Where the symbols take the objects:
a: QM->ZJ, DQ->RZ, PZ->NZ, CT->TD, HT->BL, CH->RN, MD->GB, JF->PB, RQ->SC, GJ->DR, LC->HH, JT->DH, PF->ZG, ZF->NG, SM->SQ, RC->DZ, SR->HL, SB->BG, RR->GL, ZJ->QM, NR->ZD, NJ->TC, JQ->BC, SC->RQ, GH->PC, JJ->CF, DR->GJ, BG->SB, HC->ZB, GS->SF, RN->CH, HH->LC, ZL->MZ, JP->CC, ZG->PF, SJ->GN, GG->CZ, LM->BZ, BH->LJ, QR->MS, FR->TN, LG->LH, GB->MD, JG->ZH, JC->NQ, PC->GH, CZ->GG, ZM->SL, BT->QG, NQ->JC, PH->MJ, TQ->GZ, MS->QR, BL->HT, FD->HJ, LH->LG, LP->TB, HZ->SD, ZN->CR, ZR->NT, TB->LP, DZ->RC, BC->JQ, ZC->JR, NG->ZF, ZQ->GR, JL->NL, MR->TM, PJ->TJ, ZD->NR, TC->NJ, TN->FR, ZH->JG, TM->MR, NL->JL, MC->LF, NM->NS, TD->CT, JD->BB, CR->ZN, CC->JP, JR->ZC, SL->ZM, PM->FM, DH->JT, RZ->DQ, FT->PN, SF->GS, DL->DN, HS->SZ, GZ->TQ, TJ->PJ, SQ->SM, HL->SR, ZB->HC, LQ->ZZ, HJ->FD, NT->ZR, MZ->ZL, NS->NM, QT->HN, QZ->NC, DN->DL, GL->RR, PN->FT, MJ->PH, FM->PM, LF->MC, BB->JD, NC->QZ, ML->JZ, GN->SJ, SD->HZ, JZ->ML, LJ->BH, QB->TT, ZZ->LQ, HN->QT, PB->JF, BZ->LM, SZ->HS, GR->ZQ, NZ->PZ, TT->QB, QG->BT, CF->JJ
f: QM->GN, DQ->ZB, PZ->ZL, CT->JG, HT->JJ, CH->ZQ, MD->DH, JF->MR, RQ->TC, GJ->HL, LC->LQ, JT->GB, PF->HJ, ZF->CR, SM->QR, RC->PJ, SR->DR, SB->BT, RR->SF, ZJ->SJ, NR->LT, NJ->SC, JQ->TB, SC->NJ, GH->ZM, JJ->HT, DR->SR, BG->QG, HC->RZ, GS->GL, RN->GR, HH->ZZ, ZL->PZ, JP->GZ, ZG->FD, SJ->ZJ, GG->QZ, LM->TT, BH->PM, QR->SM, FR->PN, LG->NS, GB->JT, JG->CT, JC->ML, PC->SL, CZ->NC, ZM->GH, BT->SB, NQ->JZ, PH->SZ, TQ->CC, MS->SQ, BL->CF, FD->ZG, LH->NM, LP->BC, HZ->JR, LT->NR, ZN->NG, ZR->JD, TB->JQ, DZ->TJ, BC->LP, ZC->SD, NG->ZN, ZQ->CH, JL->DN, MR->JF, PJ->RC, TC->RQ, TN->FT, ZH->TD, TM->PB, NL->DL, MC->QT, NM->LH, TD->ZH, JD->ZR, CR->ZF, CC->TQ, JR->HZ, SL->PC, PM->BH, DH->MD, RZ->HC, FT->TN, SF->RR, DL->NL, HS->MJ, GZ->JP, TJ->DZ, SQ->MS, HL->GJ, ZB->DQ, LQ->LC, HJ->PF, NT->BB, MZ->NZ, NS->LG, QT->MC, QZ->GG, DN->JL, GL->GS, PN->FR, MJ->HS, FM->LJ, LF->HN, BB->NT, NC->CZ, ML->JC, GN->QM, SD->ZC, JZ->NQ, LJ->FM, QB->BZ, ZZ->HH, HN->LF, PB->TM, BZ->QB, SZ->PH, GR->RN, NZ->MZ, TT->LM, QG->BG, CF->BL
x: QM->FM, DQ->CF, PZ->GB, CT->JQ, HT->HC, CH->HS, MD->NZ, JF->HN, RQ->LC, GJ->PN, LC->RQ, JT->ZL, PF->JZ, ZF->LM, SM->QZ, RC->GH, SR->TN, SB->NL, ZJ->PM, NR->GS, NJ->ZZ, JQ->CT, SC->HH, GH->RC, JJ->RZ, DR->FT, BG->JL, HC->HT, GS->NR, RN->SZ, HH->SC, ZL->JT, JP->HZ, ZG->ML, SJ->BH, GG->QR, LM->ZF, BH->SJ, QR->GG, FR->HL, LG->BB, GB->PZ, JG->TB, JC->FD, PC->DZ, CZ->MS, ZM->PJ, BT->DL, NQ->HJ, PH->GR, TQ->ZC, MS->CZ, BL->ZB, FD->JC, LH->JD, LP->ZH, HZ->JP, LT->GL, ZN->QB, ZR->NM, TB->JG, DZ->PC, BC->TD, ZC->TQ, NG->BZ, ZQ->MJ, JL->BG, MR->LF, PJ->ZM, ZD->SF, TC->LQ, TN->SR, ZH->LP, TM->MC, NL->SB, MC->TM, NM->ZR, TD->BC, JD->LH, CR->TT, CC->SD, JR->GZ, SL->TJ, PM->ZJ, DH->MZ, RZ->JJ, FT->DR, SF->ZD, DL->BT, HS->CH, GZ->JR, TJ->SL, SQ->NC, HL->FR, ZB->BL, LQ->TC, HJ->NQ, NT->NS, MZ->DH, NS->NT, QT->PB, QZ->SM, DN->QG, GL->LT, PN->GJ, MJ->ZQ, FM->QM, LF->MR, BB->LG, NC->SQ, ML->ZG, GN->LJ, SD->CC, JZ->PF, LJ->GN, QB->ZN, ZZ->NJ, HN->JF, PB->QT, BZ->NG, SZ->RN, GR->PH, NZ->MD, TT->CR, QG->DN, CF->DQ
r: QM->MD, DQ->MR, PZ->PM, CT->SR, HT->QT, CH->DL, MD->QM, JF->ZB, RQ->MS, GJ->ZH, LC->CZ, JT->SJ, PF->ZR, ZF->PC, SM->NJ, RC->BZ, SR->CT, SB->MJ, RR->CC, ZJ->GB, NR->JR, NJ->SM, JQ->TN, SC->QR, GH->NG, JJ->MC, DR->JG, BG->PH, HC->PB, GS->GZ, RN->DN, HH->GG, ZL->BH, JP->GL, ZG->NT, SJ->JT, GG->HH, LM->DZ, BH->ZL, QR->SC, FR->BC, LG->JC, GB->ZJ, JG->DR, JC->LG, PC->ZF, CZ->LC, ZM->ZN, BT->HS, NQ->LH, PH->BG, TQ->SF, MS->RQ, BL->HN, FD->BB, LH->NQ, LP->PN, HZ->LT, LT->HZ, ZN->ZM, ZR->PF, TB->FT, DZ->LM, BC->FR, ZC->ZD, NG->GH, ZQ->NL, JL->GR, MR->DQ, PJ->QB, ZD->ZC, TC->SQ, TN->JQ, ZH->GJ, TM->RZ, NL->ZQ, MC->JJ, NM->JZ, TD->HL, JD->HJ, CR->SL, CC->RR, JR->NR, SL->CR, PM->PZ, DH->GN, RZ->TM, FT->TB, SF->TQ, DL->CH, HS->BT, GZ->GS, TJ->TT, SQ->TC, HL->TD, ZB->JF, LQ->NC, HJ->JD, NT->ZG, MZ->LJ, NS->ML, QT->HT, QZ->ZZ, DN->RN, GL->JP, PN->LP, MJ->SB, FM->NZ, LF->CF, BB->FD, NC->LQ, ML->NS, GN->DH, JZ->NM, LJ->MZ, QB->PJ, ZZ->QZ, HN->BL, PB->HC, BZ->RC, SZ->QG, GR->JL, NZ->FM, TT->TJ, QG->SZ, CF->LF
e: QM->DL, PZ->SZ, CT->LC, HT->GS, CH->MD, MD->CH, JF->ZC, RQ->JQ, GJ->QZ, LC->CT, JT->GR, PF->NG, ZF->ZG, SM->PN, RC->NM, SR->CZ, SB->LJ, RR->CF, ZJ->DN, NR->HC, NJ->LP, JQ->RQ, SC->BC, GH->ZR, JJ->GL, DR->NC, BG->BH, HC->NR, GS->HT, RN->GB, HH->TD, ZL->PH, JP->MC, ZG->ZF, SJ->JL, GG->HL, LM->ML, BH->BG, QR->FR, FR->QR, LG->TJ, GB->RN, JG->LQ, JC->TT, PC->NT, CZ->SR, ZM->JD, BT->FM, NQ->QB, PH->ZL, TQ->HN, MS->TN, BL->SF, FD->CR, LH->PJ, LP->NJ, HZ->TM, LT->RZ, ZN->HJ, ZR->GH, TB->TC, DZ->NS, BC->SC, ZC->JF, NG->PF, ZQ->DH, JL->SJ, MR->SD, PJ->LH, ZD->ZB, TC->TB, TN->MS, ZH->ZZ, TM->HZ, NL->GN, MC->JP, NM->RC, TD->HH, JD->ZM, CR->FD, CC->LF, JR->PB, SL->BB, PM->QG, DH->ZQ, RZ->LT, FT->SQ, SF->BL, DL->QM, HS->NZ, GZ->QT, TJ->LG, SQ->FT, HL->GG, ZB->ZD, LQ->JG, HJ->ZN, NT->PC, MZ->MJ, NS->DZ, QT->GZ, QZ->GJ, DN->ZJ, GL->JJ, PN->SM, MJ->MZ, FM->BT, LF->CC, BB->SL, NC->DR, ML->LM, GN->NL, SD->MR, JZ->BZ, LJ->SB, QB->NQ, ZZ->ZH, HN->TQ, PB->JR, BZ->JZ, SZ->PZ, GR->JT, NZ->HS, TT->JC, QG->PM, CF->RR
t: QM->LF, DQ->NZ, PZ->RZ, CT->JZ, HT->JT, CH->RR, MD->CF, JF->LJ, RQ->NG, GJ->LG, LC->BZ, JT->HT, PF->JQ, ZF->SC, SM->SL, RC->CZ, SR->NM, SB->ZC, RR->CH, ZJ->MC, NR->PH, NJ->CR, JQ->PF, SC->ZF, GH->MS, JJ->GB, DR->LH, BG->JR, HC->ZL, GS->GR, RN->GL, HH->LM, ZL->HC, JP->DN, ZG->BC, SJ->QT, GG->DZ, LM->HH, BH->PB, QR->PC, FR->NT, LG->GJ, GB->JJ, JG->NQ, JC->ZH, PC->QR, CZ->RC, ZM->SQ, BT->SD, NQ->JG, PH->NR, TQ->NL, MS->GH, BL->DH, FD->LP, LH->DR, LP->FD, HZ->QG, LT->SZ, ZN->TC, ZR->TN, TB->HJ, DZ->GG, BC->ZG, ZC->SB, NG->RQ, ZQ->SF, JL->GZ, MR->FM, PJ->NC, ZD->MJ, TC->ZN, TN->ZR, ZH->JC, TM->PM, NL->TQ, MC->ZJ, NM->SR, TD->ML, JD->FT, CR->NJ, CC->DL, JR->BG, SL->SM, PM->TM, DH->BL, RZ->PZ, FT->JD, SF->ZQ, DL->CC, GZ->JL, TJ->QZ, SQ->ZM, HL->NS, ZB->MZ, LQ->QB, HJ->TB, NT->FR, MZ->ZB, NS->HL, QT->SJ, QZ->TJ, DN->JP, GL->RN, PN->BB, MJ->ZD, FM->MR, LF->QM, BB->PN, NC->PJ, ML->TD, GN->HN, SD->BT, JZ->CT, LJ->JF, QB->LQ, ZZ->TT, HN->GN, PB->BH, BZ->LC, SZ->LT, GR->GS, NZ->DQ, TT->ZZ, QG->HZ, CF->MD
k: QM->GJ, DQ->FD, PZ->TB, CT->JT, HT->JZ, CH->ZZ, MD->ZH, JF->NT, RQ->PH, GJ->QM, LC->GR, JT->CT, PF->HC, ZF->ZD, SM->BT, RC->GZ, SR->SJ, SB->QR, RR->TT, ZJ->DR, NR->NG, NJ->HS, JQ->ZL, SC->MJ, GH->JR, JJ->NQ, DR->ZJ, BG->MS, HC->PF, GS->BZ, RN->LQ, HH->ZQ, ZL->JQ, JP->PJ, ZG->ZB, SJ->SR, GG->NL, LM->SF, BH->TN, QR->SB, FR->LJ, LG->LF, GB->JG, JG->GB, JC->CF, PC->ZC, CZ->JL, ZM->HZ, BT->SM, NQ->JJ, PH->RQ, TQ->DZ, MS->BG, BL->ML, FD->DQ, LH->MC, LP->NZ, HZ->ZM, LT->ZN, ZN->LT, ZR->PB, TB->PZ, DZ->TQ, BC->MZ, ZC->PC, NG->NR, ZQ->HH, JL->CZ, MR->BB, PJ->JP, ZD->ZF, TC->SZ, TN->BH, ZH->MD, TM->JD, NL->GG, MC->LH, NM->QT, TD->DH, JD->TM, CC->TJ, JR->GH, SL->SD, PM->FT, DH->TD, RZ->HJ, FT->PM, SF->LM, DL->QZ, HS->NJ, GZ->RC, TJ->CC, SQ->QG, HL->GN, ZB->ZG, LQ->RN, HJ->RZ, NT->JF, MZ->BC, NS->HN, QT->NM, QZ->DL, DN->NC, GL->QB, PN->FM, MJ->SC, FM->PN, LF->LG, BB->MR, NC->DN, ML->BL, GN->HL, SD->SL, JZ->HT, LJ->FR, QB->GL, ZZ->CH, HN->NS, PB->ZR, BZ->GS, SZ->TC, GR->LC, NZ->LP, TT->RR, QG->SQ, CF->JC

The rows follow the links: the fewer symbols apart two objects are, the more alike their rows tend to be.

Each row is also shifted at random along 3 hidden directions that mean nothing.

Some objects, each with a row of numbers:
LF	-830,-36,-320,-143,-9,-59,-105,-445,-153,-123,-222,-90,-78,304,160,-262,-33,237,25,-100,-381,-195,199,-83,106,-390,-260,-75,-405,18,-38,-242,102,219,50,178,149,-403,-158,-88,512,111,-8,256,-24
SM	-245,-511,53,-181,-231,-75,8,80,143,-271,-34,57,34,154,-577,112,459,-179,-539,606,-1,-66,678,560,243,51,183,-529,45,-226,172,149,52,-374,-295,-117,-2,73,234,-214,44,-157,22,-58,-97
DL	-194,148,-315,242,-21,316,67,-48,-310,-189,-228,318,56,-494,422,-150,-590,-167,-393,-788,190,-164,-37,-78,581,-17,-43,28,211,104,-9,-148,-254,-213,257,-212,224,233,-405,-278,187,49,-385,-301,-213
JC	130,-14,302,-104,6,-140,74,243,22,3,-500,160,79,147,-31,-100,172,252,199,311,-81,-166,32,-204,-415,-65,-140,36,-127,-91,-46,-233,-107,474,-28,98,-504,-91,2,20,287,-35,193,-82,29
CZ	-1180,69,-237,-168,-299,-169,96,-365,-213,84,296,-174,540,-254,-583,326,-12,-675,211,-555,-230,373,419,201,562,-165,108,-466,-379,109,554,220,215,-438,195,693,704,-229,173,-254,130,-230,201,-119,-148
GB	-885,18,-234,-284,92,304,11,-26,-280,156,23,-63,4,-614,-132,-476,84,-374,433,-437,164,70,-157,-227,219,-587,26,66,-7,-64,-313,-127,89,65,461,350,322,-193,-328,162,-372,106,-185,252,-3
SR	576,-16,-86,-118,510,73,442,172,241,-310,429,-126,37,525,-573,480,1023,-99,-486,709,-41,151,330,291,-114,27,-121,-717,-315,-408,-100,-117,297,153,-315,543,-184,-191,249,92,-56,28,371,279,-319
TD	-626,83,136,-157,230,-314,252,69,15,-19,-288,392,20,-568,-90,-184,-52,-486,52,-233,-58,29,77,-577,-23,-444,0,-6,193,97,407,-16,116,-194,122,532,219,-364,-146,410,122,-259,95,-31,-69
MD	-989,-45,-223,-379,-150,-30,193,52,-179,-111,-302,286,-154,-463,235,-290,-210,-177,289,-265,-359,332,72,-462,28,-683,-59,272,5,-312,21,-119,100,-135,324,209,597,-229,-578,79,-325,-174,31,30,93
HL	768,107,-11,-14,347,0,249,155,351,-580,-70,537,-71,134,18,451,393,143,-557,188,-52,34,259,-225,-157,-39,-115,-276,-71,-166,179,-274,63,117,-83,31,111,-31,-131,177,185,-152,215,-17,-127
BT	-211,-436,-356,1,-387,183,-155,-25,-214,-216,-125,-15,-48,-308,192,-206,-282,6,-205,-154,-126,-66,277,195,461,-50,59,140,261,34,214,260,-20,-515,-50,-224,275,106,-304,-345,102,-11,-268,-159,-144
NJ	-171,-179,242,-301,-485,-73,191,266,201,-240,-285,103,83,-345,-57,106,10,54,-114,216,-299,220,377,-89,83,-10,268,141,231,-45,149,-4,78,-426,-73,107,262,276,-199,-69,92,-196,72,-148,115
JG	-371,-103,155,-275,-39,-221,307,233,31,-269,21,-37,223,-282,-378,384,362,-28,-99,191,-68,358,108,63,-62,-413,-164,-50,-139,-441,-93,-281,355,-74,184,497,315,-47,7,27,-134,-224,344,182,48
GR	-498,619,-101,-495,-395,28,428,-93,-54,-208,390,-28,41,-406,458,363,-289,-396,336,-1074,-1125,730,412,-295,283,-407,-103,540,-248,77,26,-467,-9,-491,313,204,909,-515,-261,169,-245,-470,153,-11,196
SZ	485,46,78,-285,-103,390,236,228,131,-368,268,-161,-211,-123,172,361,184,97,-136,110,-449,428,25,260,-39,-55,142,353,361,-460,-549,-352,-77,-88,75,-275,92,445,-294,-204,-587,-233,-14,64,274
CT	-617,-34,-15,135,390,-49,-19,167,-1,464,-2,116,338,-484,-545,-80,336,-596,293,-63,749,93,16,-222,-114,-240,25,-263,-98,5,129,1,254,10,136,592,-355,21,41,331,-447,-22,164,461,-94
TT	-496,302,471,-444,-559,-508,99,-9,-169,-154,-229,106,136,4,75,244,-77,265,363,165,-892,314,562,-83,19,-197,41,128,-292,-27,220,-242,-60,-76,-205,68,293,-382,-237,-171,577,-275,343,-394,315
HC	-363,-27,33,283,42,203,-331,-34,-75,628,144,-347,68,-146,131,-491,-171,96,593,-493,403,-296,-471,-368,-307,-135,146,232,85,384,-163,158,73,201,237,-35,31,-136,156,296,-554,122,-231,224,-16
QT	198,568,-374,52,-239,22,93,-549,-214,57,64,-465,-257,-156,892,312,-364,206,122,-1026,-809,242,-334,-415,-188,-495,-330,438,-474,341,204,-595,-46,339,556,107,768,-407,80,26,529,-118,335,-248,-64
LP	523,-204,298,-254,-3,-128,275,494,252,-348,-402,530,-151,-110,53,110,299,428,-209,453,50,312,-56,-165,-210,-365,66,169,407,-365,230,-117,-6,-13,-124,14,137,107,40,194,-156,-251,257,-58,-69
NL	-483,-433,-363,130,334,241,26,86,-30,-66,530,148,-264,316,-377,-122,-15,-594,-637,132,263,-436,399,468,256,533,61,-524,-99,-155,-3,386,-115,-134,-226,-66,-340,96,-294,-116,-172,254,-395,44,36
HS	-553,-249,-36,-141,-136,225,-64,241,-147,-63,-167,217,-114,-520,106,-247,-429,-30,-129,-226,-143,12,199,-118,293,67,160,357,284,-136,-190,258,-184,-340,-114,-352,243,227,-332,0,-212,-26,-222,-229,260
GZ	-980,-12,-219,73,-7,94,-340,-277,-275,399,567,-657,199,433,-328,-273,72,-440,169,-237,64,-80,173,205,208,204,99,-406,-545,293,-35,291,-212,-67,-21,147,-14,-203,198,-166,156,265,-105,200,226
RR	-830,-148,214,-254,116,105,-282,44,-141,110,30,-126,244,147,-188,-665,-223,-239,-28,174,208,-370,247,292,174,93,123,277,-146,-191,-430,-101,-408,-9,-292,11,-388,-125,-345,-220,175,44,-228,-4,390
GJ	825,258,-131,-8,-21,-112,438,106,33,-580,-608,580,-400,-211,446,603,65,455,-613,27,-224,10,108,-161,-193,-460,-258,14,119,-105,274,-592,49,152,201,-104,407,-37,-72,-185,222,-189,336,-276,-263
BG	754,-45,1,449,192,393,23,89,-37,-91,596,210,-113,254,252,289,-127,-266,-330,-140,26,-53,-81,434,271,582,24,4,332,-33,-27,68,-76,-244,-67,-329,-231,497,136,-164,-540,178,-99,131,-146
PF	216,178,296,-123,-355,-478,-4,83,135,-71,61,-216,139,155,-60,319,349,224,341,53,-526,277,33,-414,-399,-301,-152,164,-227,16,-101,-199,176,187,-92,82,106,-272,178,388,-165,-308,368,73,-15
JJ	-261,181,44,-46,254,111,-128,-65,-275,157,-21,-388,-128,1,-170,-199,284,211,277,-15,108,-144,-223,-104,-162,-188,-99,78,-221,-254,-552,-86,-126,406,61,27,-223,-42,-60,12,-158,102,-37,260,121
NR	565,231,193,-96,4,136,-130,12,70,442,309,-213,16,124,447,-134,-441,-25,92,-225,0,54,-364,17,-129,425,103,342,313,295,-265,170,-256,-130,-158,-406,-289,145,40,56,-123,149,-269,-61,356
GL	513,258,248,-264,210,152,-19,23,-16,-316,578,-495,70,677,-16,191,569,199,-100,707,-265,1,12,593,-167,506,-193,168,-273,-656,-842,-443,-292,394,-200,-276,-852,192,-76,-441,57,82,120,177,437
CF	-925,-288,-93,-331,1,22,-149,-61,-20,90,-121,-201,-45,125,-291,-595,341,-34,247,234,231,-296,270,7,-234,-171,-81,-214,-275,-190,-431,14,-210,472,58,154,-358,-327,-232,41,191,48,-223,255,200
SL	184,-1,98,196,-394,-181,-177,-155,-95,192,-498,-107,88,-33,123,-121,-470,177,36,-61,230,-118,40,93,143,123,60,207,95,248,339,223,-268,-108,28,-296,-13,132,23,-408,600,-48,-160,-495,-39
MJ	14,-179,-65,-152,151,344,-18,198,156,114,347,213,-145,-243,287,-255,-344,-150,-90,-170,-74,-93,47,50,166,385,223,127,288,19,-87,175,-100,-555,-185,-364,-130,30,-298,111,-215,-98,-304,75,212
MS	547,-251,6,54,136,75,58,151,294,-113,347,-250,145,421,-530,378,508,-150,-224,631,203,24,327,607,85,572,60,-497,147,-336,145,419,267,-290,-383,74,-249,422,194,-188,-349,15,59,261,-109
JT	666,224,-27,321,679,277,179,126,35,112,202,303,-16,-402,497,-77,-78,-156,26,-468,356,186,-627,-199,-85,-8,5,311,272,69,-108,-207,-87,171,188,-41,-339,45,-46,362,-567,271,-14,277,-125
PH	-104,184,-38,-222,-284,235,124,-6,-73,169,474,-189,23,-157,316,244,-340,-417,17,-336,-531,477,-91,-100,239,-153,243,410,316,11,6,26,173,-305,15,2,448,94,-19,257,-450,-308,-77,-12,107
ZM	-419,-183,17,20,-602,-280,-99,-323,-186,169,-135,-462,280,-100,-362,59,31,89,278,22,-73,-92,215,169,72,-283,310,-251,-230,199,176,412,50,-202,126,244,513,51,370,-238,292,70,-27,-189,6
GH	-29,114,201,270,-329,-346,-217,-379,17,329,204,-508,331,212,-234,417,-179,-87,132,-49,-170,-114,117,-41,37,135,116,-192,-236,380,327,334,85,-57,-188,-34,380,-117,470,-85,360,-17,107,-155,-97
JL	237,504,-381,427,122,272,12,-313,-432,297,94,130,295,-683,754,40,-967,-542,-3,-1123,395,-15,-601,-160,543,20,-101,192,236,714,304,71,-293,-429,371,-15,261,265,-80,-28,-66,257,-485,-118,-322
JR	-218,116,-207,410,-279,36,-126,-321,-307,415,459,-609,87,214,194,-91,-392,-86,244,-542,16,-44,-152,99,139,409,275,54,-158,514,-133,336,-85,-59,-25,-172,70,71,134,-73,31,150,-290,22,131
JD	607,-284,50,110,-202,-25,-26,-25,101,116,104,-244,-106,458,-344,383,634,552,-77,655,16,54,-72,175,-164,-90,-110,-316,-191,-346,-72,66,168,357,-281,-10,-41,84,295,-32,-8,194,22,88,-130

Start here and follow the symbols in turn, left to right. Where do you end up?
Answers are names.
-609,38,395,165,-76,-249,-137,-104,-17,794,77,-317,470,-164,-280,-370,-418,-301,629,-387,777,-52,-327,-92,48,207,491,-28,91,611,199,714,-195,-294,-142,186,-67,212,432,32,-5,147,-368,-23,212
k r: JR
377,-191,-82,359,323,243,-169,-160,33,175,450,-508,-235,548,-58,-9,293,394,-104,268,-4,3,-336,111,-97,286,13,-168,-237,-42,-187,136,96,478,-47,-133,-114,2,259,86,-229,125,5,333,1
x t a: GN
99,-88,87,311,349,46,-88,-187,88,201,165,-202,26,726,-359,71,403,-58,50,351,474,-177,-152,146,-306,239,-330,-363,-295,159,164,144,38,507,32,312,-458,-55,350,235,113,221,-37,254,-230
a k: HN
-794,342,181,-108,-701,-497,49,-593,-475,-23,-81,-710,373,15,-306,366,-58,-238,352,-309,-324,47,447,211,277,-395,185,-93,-489,66,393,98,18,29,331,441,625,-76,165,-374,508,-103,99,-167,18
x x f: RC
-413,85,503,-81,220,-306,-187,43,-31,413,330,-290,487,277,-654,-340,142,-333,168,277,620,-325,-69,424,-164,488,272,-200,-225,52,-12,218,-91,-80,-307,209,-746,-29,247,16,48,7,-37,56,257
r f e: LH
517,-124,-140,-89,-108,-221,350,-120,355,-438,371,60,-73,144,-198,718,552,-82,-304,514,-797,353,392,208,-242,-224,-312,-350,-30,-400,-15,-257,597,52,-23,155,423,-167,317,48,-347,-331,554,355,-72
a f: PN
666,307,521,-133,466,-214,174,80,300,-329,-116,75,-231,479,76,316,491,177,12,670,-158,-56,66,-144,-570,219,-577,100,-204,-149,46,-499,-78,300,-375,-52,-499,-210,-31,189,190,-258,451,149,333
k r k t: HL
-78,288,47,-371,249,-93,339,-83,77,-163,444,-356,-89,409,115,6,582,60,326,108,-456,228,74,-170,-311,-24,-251,130,-373,-347,-378,-221,64,407,61,138,-220,-166,-63,135,-171,-102,247,339,286
k x t: JQ
-72,-478,-365,273,275,49,-319,-146,319,-35,320,6,-473,595,-62,-190,341,356,-133,430,-343,-276,189,-3,-410,261,-197,-328,-170,-170,-114,-30,-36,241,-271,-253,3,-355,46,-88,60,-42,-59,160,73
x k t: HL
-237,-7,-76,175,-44,-185,-362,-509,-345,-115,-5,-112,2,407,-37,-138,-200,115,-251,-55,-78,-475,359,317,182,332,-39,-64,-304,-10,-74,114,-186,-33,-72,-148,-250,2,-181,-377,448,80,-27,3,133
k f t: GG
-567,-107,319,-405,133,-244,-182,24,187,161,135,13,143,347,-545,-310,298,-311,130,430,79,-165,494,278,-205,431,-50,-97,-287,-122,162,150,-79,-180,-583,97,-509,-313,37,36,319,-174,5,192,266
a t: LC
-829,64,-53,-234,125,112,63,-1,-446,26,245,-316,159,-286,-304,-154,-102,-426,71,-292,397,-42,-58,362,326,-108,184,77,137,-239,-309,155,-16,-203,175,272,-49,112,-187,-200,-495,89,-330,103,32
k k r f: JL
540,109,-495,154,395,556,78,-83,-160,-413,33,-73,-112,-172,319,202,389,71,-326,-212,223,103,-325,245,58,-166,-336,-107,228,-275,-352,-378,-20,244,238,-54,-54,113,-25,-206,-201,206,-18,201,-218
t e r: GL
